Below is a small trained network, with its code and all its weights. Each question gives an input and a target symbol and asks what happens when units are switched off, that is, made to give their printed mean instead of their output.

import numpy as np


def w(rows, s, z=0):
    codes = np.array(rows[::2]) - 128.0
    scale = np.full(codes.shape[1], s)
    scale[-1] = z or s
    return codes * scale


def norm(h):
    return h / np.sqrt((h * h).mean(-1, keepdims=True) + 1e-5)


def f(y):
    return y / 2 * (1 + np.tanh(0.7978845608 * (y + 0.044715 * y**3)))


def softmax(a):
    e = np.exp(a - a.max(-1, keepdims=True))
    return e / e.sum(-1, keepdims=True)


def log_softmax(a):
    a = a - a.max(-1, keepdims=True)
    return a - np.log(np.exp(a).sum(-1, keepdims=True))


def net(x, mask):
    ids = ['αβγδθλμξπστφω'.index(c) for c in x.split()]
    T = len(ids)
    res = E[ids] + P[:T]
    q, k, v = (norm(res) @ M[0].T for M in (Q, K, V))
    z = softmax(np.where(np.tri(T) > 0, q @ k.T / 3**0.5, -1e9)) @ v
    res = res + np.where(mask[0], z, O[0][:, -1]) @ O[0][:, :-1]
    y = f(norm(res) @ A[0][:, :-1].T + A[0][:, -1])
    res = res + np.where(mask[1:13], y, B[0][:, -1]) @ B[0][:, :-1]
    return log_softmax(norm(res)[-1] @ U[:, :-1].T + U[:, -1])


Q, K, V, O, A, B = {}, {}, {}, {}, {}, {}
E = w([
[103,59,92,63,56],'α',
[155,130,127,1,115],'β',
[156,120,88,138,60],'γ',
[166,88,167,102,88],'δ',
[147,138,49,106,114],'θ',
[136,155,144,68,127],'λ',
[138,163,152,76,130],'μ',
[103,87,66,157,133],'ξ',
[134,120,50,117,130],'π',
[84,99,187,95,134],'σ',
[129,128,60,147,99],'τ',
[91,116,182,99,99],'φ',
[69,63,108,92,136],'ω',
],0.026)
P = w([
[226,90,186,217,204],'0',
[187,87,127,110,99],'1',
[174,90,114,120,108],'2',
[150,81,122,108,93],'3',
[143,95,111,101,95],'4',
[136,108,111,94,97],'5',
[128,122,108,84,96],'6',
[122,137,113,91,107],'7',
[115,155,113,87,111],'8',
[111,174,111,104,126],'9',
[98,187,110,95,126],'10',
[87,214,100,124,156],'11',
[84,226,106,122,157],'12',
[131,251,112,114,187],'13',
],0.014)
Q[0] = w([
[95,134,207,125,116],'H1',
[253,140,87,230,157],'H1',
[120,105,120,115,109],'H1',
],0.018)
K[0] = w([
[72,102,77,36,33],'H1',
[248,65,173,169,139],'H1',
[106,192,149,162,125],'H1',
],0.015)
V[0] = w([
[75,66,126,63,250],'H1',
[169,142,29,98,203],'H1',
[135,107,86,76,71],'H1',
],0.015)
O[0] = w([
[163,2,170,114,179,143],'H1',
[161,65,125,207,95,95],'H1',
[158,147,102,166,178,255],'H1',
],0.019,0.0096)
A[0] = w([
[106,117,254,142,108,3],'N1',
[199,166,125,140,206,157],'N2',
[155,130,150,145,90,124],'N3',
[132,103,162,84,170,87],'N4',
[114,151,91,189,99,64],'N5',
[157,190,148,88,100,187],'N6',
[140,143,219,125,106,41],'N7',
[136,86,127,92,106,178],'N8',
[146,100,177,161,169,178],'N9',
[119,196,149,144,161,115],'N10',
[145,144,209,112,149,92],'N11',
[135,156,187,123,181,106],'N12',
],0.024,0.007)
B[0] = w([
[183,190,50,114,199,132],'N1',
[147,158,80,169,231,245],'N2',
[150,115,98,84,174,135],'N3',
[239,125,132,112,113,187],'N4',
[175,115,163,36,124,178],'N5',
[99,102,103,165,189,201],'N6',
[247,113,84,97,215,129],'N7',
[65,171,179,157,121,199],'N8',
[71,200,122,143,172,169],'N9',
[139,116,179,227,160,175],'N10',
[171,194,99,213,134,154],'N11',
[133,174,179,227,147,172],'N12',
],0.014,0.012)
U = w([
[190,156,92,145,212,142],'α',
[141,115,147,194,168,121],'β',
[134,205,110,160,108,162],'γ',
[97,151,79,117,140,88],'δ',
[201,86,126,165,88,104],'θ',
[93,107,141,142,110,164],'λ',
[67,137,129,139,83,182],'μ',
[92,54,138,158,126,100],'ξ',
[164,35,105,221,92,41],'π',
[139,78,193,67,151,161],'σ',
[174,143,102,88,44,221],'τ',
[64,162,130,30,167,94],'φ',
[130,8,181,115,207,2],'ω',
],0.017,0.0051)

Each question gives the input, a string of symbols that net reads in full, and the target symbol t.
The units are the heads (3 rows each of Q, K, V and O) and the neurons (one row each of A and B). Each row of codes is followed by its name. A weight is (code - 128) times the scale printed after its matrix; where a second scale follows, it is the last column's (O, A, B and U).
mask holds one flag per unit, heads first, then neurons. A switched-off unit (its flag False) gives its mean, the last column of its rows in O or B, instead of its output. The means were averaged over made-up inputs and are rounded, as every weight is.
A unit's drop is (log p(t) with every unit on - log p(t) with that unit switched off) / (log p(t) with every unit on - log p(t) with every unit switched off).
The circuit of an input: a set's keep is (log p(t) with only the set's units on - log p(t) with every unit switched off) / (log p(t) with every unit on - log p(t) with every unit switched off). Starting from the 12 units with the biggest drops (on a tie, the unit counted first), units are removed one at a time, each time the one whose removal leaves the highest keep (on an exact tie, the one counted first), for as long as the keep stays at least 0.8.
units of the circuit, in order: the units of the circuit, biggest drop first
k most important neurons: the k neurons with the biggest drops, biggest first
drop when u is switched off: that unit's drop, to one decimal
input φ α α π τ α φ φ τ α φ γ π γ, target φ: units of the circuit, in order : H1
input μ α φ α λ ξ, target μ: units of the circuit, in order : H1, N8, N2
input μ σ μ β φ α θ, target μ: units of the circuit, in order : H1, N8, N2
input θ α α α α α φ α α φ α γ, target θ: units of the circuit, in order : H1, N5
input τ τ α α α σ α π τ α λ τ λ π, target τ: 2 most important neurons : N2, N5
input τ π φ τ α π, target τ: units of the circuit, in order : H1, N5, N2
input π φ α, target φ: units of the circuit, in order : H1, N2
input α φ α α π φ π α σ α σ α, target σ: 2 most important neurons : N4, N2
input τ α ω π α, target ω: 3 most important neurons : N11, N12, N2
input τ τ μ α α μ τ τ λ β α τ ξ, target τ: 2 most important neurons : N5, N2
input π α τ σ φ α ξ, target π: drop when H1 is switched off : 1.1
input λ ω π λ α ξ α, target ξ: drop when N12 is switched off : 0.1
input σ α α μ α, target μ: drop when N9 is switched off : 0.0
input ξ α φ α α ω α, target ω: drop when H1 is switched off : 1.5
input φ φ α α γ α α π α, target π: units of the circuit, in order : H1
